Below is a small trained network, with its code and all its weights. Each question gives an input and a target symbol and asks what happens when units are switched off, that is, made to give their printed mean instead of their output.

import numpy as np


def w(rows, s, z=0):
    codes = np.array(rows[::2]) - 128.0
    scale = np.full(codes.shape[1], s)
    scale[-1] = z or s
    return codes * scale


def norm(h):
    return h / np.sqrt((h * h).mean(-1, keepdims=True) + 1e-5)


def softmax(a):
    e = np.exp(a - a.max(-1, keepdims=True))
    return e / e.sum(-1, keepdims=True)


def log_softmax(a):
    a = a - a.max(-1, keepdims=True)
    return a - np.log(np.exp(a).sum(-1, keepdims=True))


def net(x, mask):
    ids = ['ΞΠΨαεημσφω'.index(c) for c in x.split()]
    T = len(ids)
    res = E[ids] + P[:T]
    u = 0
    for l in range(3):
        r = norm(res)
        for j in range(3):
            rows = slice(3 * j, 3 * j + 3)
            q, k, v = (r @ M[l][rows].T for M in (Q, K, V))
            z = softmax(np.where(np.tri(T) > 0, q @ k.T / 3**0.5, -1e9)) @ v
            o = O[l][rows]
            res = res + np.where(mask[u + j], z, o[:, -1]) @ o[:, :-1]
        u += 3
    return log_softmax(norm(res)[-1] @ U[:, :-1].T + U[:, -1])


Q, K, V, O = {}, {}, {}, {}
E = w([
[100,105,121],'Ξ',
[141,250,105],'Π',
[58,120,119],'Ψ',
[81,124,101],'α',
[70,130,137],'ε',
[107,136,112],'η',
[122,126,102],'μ',
[109,128,130],'σ',
[113,137,123],'φ',
[100,105,78],'ω',
],0.015)
P = w([
[207,134,152],'0',
[21,70,123],'1',
[29,71,109],'2',
[30,84,118],'3',
[26,94,113],'4',
[19,79,127],'5',
[7,99,107],'6',
[5,106,101],'7',
[3,107,109],'8',
[16,119,105],'9',
],0.0073)
Q[0] = w([
[55,78,51],'L0H0',
[195,30,120],'L0H0',
[58,47,46],'L0H0',
[22,149,52],'L0H1',
[239,135,253],'L0H1',
[79,155,224],'L0H1',
[106,211,158],'L0H2',
[61,84,80],'L0H2',
[229,72,57],'L0H2',
],0.013)
K[0] = w([
[155,173,196],'L0H0',
[155,18,176],'L0H0',
[126,172,188],'L0H0',
[213,182,151],'L0H1',
[3,108,96],'L0H1',
[169,158,117],'L0H1',
[184,211,142],'L0H2',
[89,153,87],'L0H2',
[158,15,106],'L0H2',
],0.016)
V[0] = w([
[128,8,110],'L0H0',
[160,231,223],'L0H0',
[93,99,51],'L0H0',
[53,216,1],'L0H1',
[116,42,139],'L0H1',
[159,190,89],'L0H1',
[21,141,156],'L0H2',
[31,9,75],'L0H2',
[82,20,121],'L0H2',
],0.0059)
O[0] = w([
[128,75,194,72],'L0H0',
[97,217,111,189],'L0H0',
[136,69,121,104],'L0H0',
[194,62,7,88],'L0H1',
[126,147,166,106],'L0H1',
[151,102,108,149],'L0H1',
[55,154,63,252],'L0H2',
[3,128,178,254],'L0H2',
[59,105,171,183],'L0H2',
],0.0072,0.0053)
Q[1] = w([
[210,106,102],'L1H0',
[232,80,127],'L1H0',
[29,171,151],'L1H0',
[250,89,174],'L1H1',
[106,193,94],'L1H1',
[200,42,116],'L1H1',
[40,221,103],'L1H2',
[23,145,75],'L1H2',
[177,141,207],'L1H2',
],0.014)
K[1] = w([
[73,204,136],'L1H0',
[71,160,95],'L1H0',
[201,59,166],'L1H0',
[23,153,53],'L1H1',
[156,137,202],'L1H1',
[78,246,64],'L1H1',
[84,176,179],'L1H2',
[71,113,194],'L1H2',
[154,166,49],'L1H2',
],0.014)
V[1] = w([
[116,169,128],'L1H0',
[174,86,95],'L1H0',
[135,1,137],'L1H0',
[122,204,13],'L1H1',
[194,41,223],'L1H1',
[128,116,224],'L1H1',
[118,85,71],'L1H2',
[243,94,220],'L1H2',
[194,181,192],'L1H2',
],0.0085)
O[1] = w([
[90,128,139,134],'L1H0',
[234,128,123,124],'L1H0',
[198,46,149,109],'L1H0',
[124,254,54,137],'L1H1',
[216,34,217,124],'L1H1',
[93,40,167,129],'L1H1',
[157,169,42,135],'L1H2',
[34,201,204,7],'L1H2',
[41,195,215,63],'L1H2',
],0.0074,0.011)
Q[2] = w([
[71,71,102],'L2H0',
[204,45,169],'L2H0',
[41,147,133],'L2H0',
[190,154,192],'L2H1',
[122,152,146],'L2H1',
[158,158,175],'L2H1',
[78,144,87],'L2H2',
[76,121,14],'L2H2',
[186,117,250],'L2H2',
],0.018)
K[2] = w([
[205,184,163],'L2H0',
[46,252,84],'L2H0',
[173,74,201],'L2H0',
[28,13,89],'L2H1',
[81,101,144],'L2H1',
[88,11,121],'L2H1',
[220,135,50],'L2H2',
[200,50,19],'L2H2',
[64,177,219],'L2H2',
],0.015)
V[2] = w([
[191,144,24],'L2H0',
[32,106,193],'L2H0',
[155,83,7],'L2H0',
[55,105,182],'L2H1',
[129,180,250],'L2H1',
[242,209,167],'L2H1',
[217,142,112],'L2H2',
[31,108,112],'L2H2',
[248,150,73],'L2H2',
],0.011)
O[2] = w([
[68,151,24,162],'L2H0',
[145,115,244,131],'L2H0',
[26,132,66,161],'L2H0',
[160,111,215,106],'L2H1',
[202,120,120,152],'L2H1',
[152,115,3,178],'L2H1',
[82,68,100,59],'L2H2',
[177,182,190,255],'L2H2',
[56,33,125,85],'L2H2',
],0.013,0.0048)
U = w([
[94,2,150,76],'Ξ',
[39,93,157,138],'Π',
[136,142,107,88],'Ψ',
[188,201,139,91],'α',
[103,91,199,176],'ε',
[58,246,146,45],'η',
[223,212,49,3],'μ',
[79,60,120,112],'σ',
[223,57,86,70],'φ',
[127,110,97,250],'ω',
],0.016,0.0072)

Each question gives the input, a string of symbols that net reads in full, and the target symbol t.
The units are the heads (3 rows each of Q, K, V and O). Each row of codes is followed by its name. A weight is (code - 128) times the scale printed after its matrix; where a second scale follows, it is the last column's (O and U).
mask holds one flag per head, layer by layer. A switched-off head (its flag False) gives its mean, the last column of its rows in O, instead of its output. The means were averaged over made-up inputs and are rounded, as every weight is.
A unit's drop is (log p(t) with every unit on - log p(t) with that unit switched off) / (log p(t) with every unit on - log p(t) with every unit switched off).
The circuit of an input: a set's keep is (log p(t) with only the set's units on - log p(t) with every unit switched off) / (log p(t) with every unit on - log p(t) with every unit switched off). Starting from all 9 units, units are removed one at a time, each time the one whose removal leaves the highest keep (on an exact tie, the one counted first), for as long as the keep stays at least 0.8.
circuit, biggest first: the units of the circuit, biggest drop first
unit that matters most: the unit with the biggest drop
which heads matter: for each layer, one digit per head in row order, 1 if its drop is at least 0.15 and else 0, layers parted by /
drop of u: that unit's drop, to one decimal
input ε φ ε ω Ξ Ξ, target η: circuit, biggest first : L2H2, L1H1, L2H1
input σ σ Π φ σ φ Π, target α: unit that matters most : L1H2
input σ φ φ φ ε α μ, target α: which heads matter : 011 / 001 / 001
input φ Ξ ε ε Ξ φ, target μ: circuit, biggest first : L1H2, L0H2, L2H2
input μ ε Ξ Ψ μ ε, target φ: circuit, biggest first : L0H2, L1H2, L2H1, L2H0
input σ φ σ ε ω, target α: circuit, biggest first : L1H2, L2H2, L0H2, L2H0
input μ Ψ Ξ, target φ: circuit, biggest first : L0H2, L1H2, L2H1, L2H0
input φ ω α φ ε ω, target μ: circuit, biggest first : L1H2, L0H1, L2H2
input ω ε φ α Ψ ω φ μ ε η, target Ξ: which heads matter : 101 / 010 / 000
input ω ε Ξ α μ α Π, target ω: which heads matter : 010 / 000 / 100
input Ξ Ξ ε μ, target ε: which heads matter : 000 / 000 / 000
input Ξ ε φ Π φ ε ε ω η Π, target ε: which heads matter : 000 / 000 / 100
input Ψ σ α Ξ σ Ξ η Ξ Ξ α, target Π: which heads matter : 111 / 001 / 010
input ω Ξ Ξ μ, target Ξ: unit that matters most : L0H0
input φ Ξ α, target μ: drop of L2H2 : 0.2
input ε φ ε σ ω φ σ φ, target η: drop of L1H2 : 0.0
input ε α ε, target η: drop of L1H1 : 0.1
input Ψ ω ε ε φ ε ε φ, target Π: drop of L2H1 : 0.5
